Here is a tiny trained network, its code and every weight. The questions are about switching its units off for an input and a target symbol, where a switched-off unit gives its printed mean instead of its output.

import numpy as np


def w(rows, s, z=0):
    codes = np.array(rows[::2]) - 128.0
    scale = np.full(codes.shape[1], s)
    scale[-1] = z or s
    return codes * scale


def f(y):
    return np.maximum(y, 0)


def softmax(a):
    e = np.exp(a - a.max(-1, keepdims=True))
    return e / e.sum(-1, keepdims=True)


def log_softmax(a):
    a = a - a.max(-1, keepdims=True)
    return a - np.log(np.exp(a).sum(-1, keepdims=True))


def net(x, mask):
    ids = ['βζηλμφψω'.index(c) for c in x.split()]
    T = len(ids)
    res = E[ids] + P[:T]
    q, k, v = (res @ M[0].T for M in (Q, K, V))
    z = softmax(np.where(np.tri(T) > 0, q @ k.T / 2**0.5, -1e9)) @ v
    res = res + np.where(mask[0], z, O[0][:, -1]) @ O[0][:, :-1]
    y = f(res @ A[0][:, :-1].T + A[0][:, -1])
    res = res + np.where(mask[1:13], y, B[0][:, -1]) @ B[0][:, :-1]
    return log_softmax(res[-1] @ U[:, :-1].T + U[:, -1])


Q, K, V, O, A, B = {}, {}, {}, {}, {}, {}
E = w([
[170,153,107,109,148],'β',
[169,145,102,83,153],'ζ',
[175,145,147,39,127],'η',
[175,77,162,199,148],'λ',
[173,120,53,200,253],'μ',
[245,101,120,203,117],'φ',
[162,248,131,227,209],'ψ',
[153,156,76,141,30],'ω',
],0.018)
P = w([
[160,119,149,45,176],'0',
[139,148,167,57,150],'1',
[148,168,173,75,139],'2',
[139,174,157,108,143],'3',
[138,172,148,130,131],'4',
[143,159,115,153,141],'5',
[139,151,90,178,140],'6',
[149,144,83,193,116],'7',
[131,147,35,206,126],'8',
[137,153,7,211,134],'9',
[138,176,58,167,81],'10',
],0.011)
Q[0] = w([
[32,143,156,152,118],'head 0',
[251,164,130,137,169],'head 0',
],0.014)
K[0] = w([
[112,115,254,87,158],'head 0',
[114,188,110,243,70],'head 0',
],0.0097)
V[0] = w([
[198,133,82,85,2],'head 0',
[76,239,122,35,76],'head 0',
],0.0059)
O[0] = w([
[1,230,58,209,153,167],'head 0',
[93,90,27,173,41,1],'head 0',
],0.011,0.0055)
A[0] = w([
[197,128,153,226,114,107],'neuron 0',
[215,99,24,170,172,122],'neuron 1',
[148,57,180,201,85,217],'neuron 2',
[106,37,40,57,132,158],'neuron 3',
[117,109,254,25,82,172],'neuron 4',
[164,24,52,127,184,105],'neuron 5',
[161,3,114,158,140,140],'neuron 6',
[114,74,213,69,13,2],'neuron 7',
[80,40,110,29,8,83],'neuron 8',
[221,183,102,75,219,64],'neuron 9',
[127,178,77,79,155,209],'neuron 10',
[117,150,102,39,101,122],'neuron 11',
],0.0082,0.0039)
B[0] = w([
[119,156,150,121,126,193],'neuron 0',
[142,134,159,84,77,198],'neuron 1',
[132,165,70,128,139,153],'neuron 2',
[103,114,147,6,111,135],'neuron 3',
[141,136,106,195,159,165],'neuron 4',
[120,125,139,176,60,148],'neuron 5',
[168,146,104,154,160,146],'neuron 6',
[140,102,155,129,93,133],'neuron 7',
[154,193,89,85,172,133],'neuron 8',
[130,126,167,130,148,253],'neuron 9',
[116,75,145,137,123,180],'neuron 10',
[123,139,82,137,82,146],'neuron 11',
],0.013,0.015)
U = w([
[132,137,159,117,86,26],'β',
[120,120,174,83,64,127],'ζ',
[159,168,68,58,152,190],'η',
[169,114,82,175,171,169],'λ',
[162,36,188,199,91,124],'μ',
[54,250,250,111,146,111],'φ',
[254,122,91,128,63,43],'ψ',
[98,191,117,187,51,253],'ω',
],0.008,0.0039)

Each question gives the input, a string of symbols that net reads in full, and the target symbol t.
The units are the heads (2 rows each of Q, K, V and O) and the neurons (one row each of A and B). Each row of codes is followed by its name. A weight is (code - 128) times the scale printed after its matrix; where a second scale follows, it is the last column's (O, A, B and U).
mask holds one flag per unit, heads first, then neurons. A switched-off unit (its flag False) gives its mean, the last column of its rows in O or B, instead of its output. The means were averaged over made-up inputs and are rounded, as every weight is.
A unit's drop is (log p(t) with every unit on - log p(t) with that unit switched off) / (log p(t) with every unit on - log p(t) with every unit switched off).
The circuit of an input: a set's keep is (log p(t) with only the set's units on - log p(t) with every unit switched off) / (log p(t) with every unit on - log p(t) with every unit switched off). Starting from the 12 units with the biggest drops (on a tie, the unit counted first), units are removed one at a time, each time the one whose removal leaves the highest keep (on an exact tie, the one counted first), for as long as the keep stays at least 0.8.
circuit, biggest first: the units of the circuit, biggest drop first
most important unit: the unit with the biggest drop
k most important neurons: the k neurons with the biggest drops, biggest first
drop of u: that unit's drop, to one decimal
input φ φ ζ η φ η ω φ β φ λ, target φ: circuit, biggest first	head 0
input ζ η ψ λ, target ψ: circuit, biggest first	head 0; neuron 2
input ψ η η η φ μ, target φ: 2 most important neurons	neuron 9; neuron 1
input φ η η ζ μ, target μ: circuit, biggest first	head 0; neuron 5
input ζ ω ζ ψ φ φ φ η λ ψ λ, target ψ: 2 most important neurons	neuron 2; neuron 6
input η η η ζ η, target η: circuit, biggest first	head 0; neuron 8; neuron 9
input φ φ η ψ ω φ μ, target ω: circuit, biggest first	head 0; neuron 5
input ψ ψ φ, target ψ: 2 most important neurons	neuron 2; neuron 6
input β η λ, target λ: 2 most important neurons	neuron 4; neuron 1
input λ φ φ φ φ φ ψ φ μ, target ψ: 2 most important neurons	neuron 1; neuron 6
input ζ λ ζ ψ φ ω η, target ω: drop of head 0	0.8
input ω φ ψ φ μ η ω η ζ, target ω: drop of head 0	1.2
input φ ψ φ η φ φ φ μ ω η, target ω: drop of neuron 9	0.1
input λ η μ φ β λ ζ λ μ, target μ: most important unit	neuron 5
